data =
[[-2.47 -3.90 -1.10 +3.80 +3.42 +0.01 -4.14 -2.20 +1.63 +2.15 +0.67 -3.61
  -4.82 -1.11 +2.91]
 [-3.21 -2.79 +0.87 +4.01 +2.30 -1.49 -4.04 -0.55 +2.83 +1.39 -1.26 -4.32
  -3.80 +0.51 +3.23]
 [+3.05 +0.19 -2.92 -2.04 +0.57 +3.62 +1.56 -0.96 -3.04 -3.05 +1.13 +1.91
  -0.60 -3.25 -2.90]
 [-0.10 +2.01 +1.55 -0.18 -2.25 -0.90 +0.71 +2.84 +0.95 -3.58 -3.30 -1.13
  +1.13 +1.45 -0.88]
 [-3.15 -1.22 +1.75 +3.63 +0.25 -2.29 -3.24 +1.05 +3.16 +0.05 -2.88 -4.24
  -2.20 +1.77 +2.71]]
The entry just right of +1.91 -> -0.60
Find the entry just right of -1.13.
A: +1.13
The entry just left of -1.22 -> -3.15
The entry just right of +2.01: +1.55
Find the entry just right of +1.75.
A: +3.63
The entry just right of the smallest entry: -1.11
The entry just right of +0.71 is +2.84
The entry just left of the centre entry: +1.56
The entry just left of -2.88: +0.05
The entry just left of the largest entry: +0.87
The entry just left of -4.32 is -1.26
Find the entry just left of the smallest entry.
A: -3.61
The minimum is -4.82
Find the largest entry.
A: +4.01
Find the entry just right of -4.14.
A: -2.20
Find the entry at the centre.
A: -0.96
The entry just left of -1.26 -> +1.39
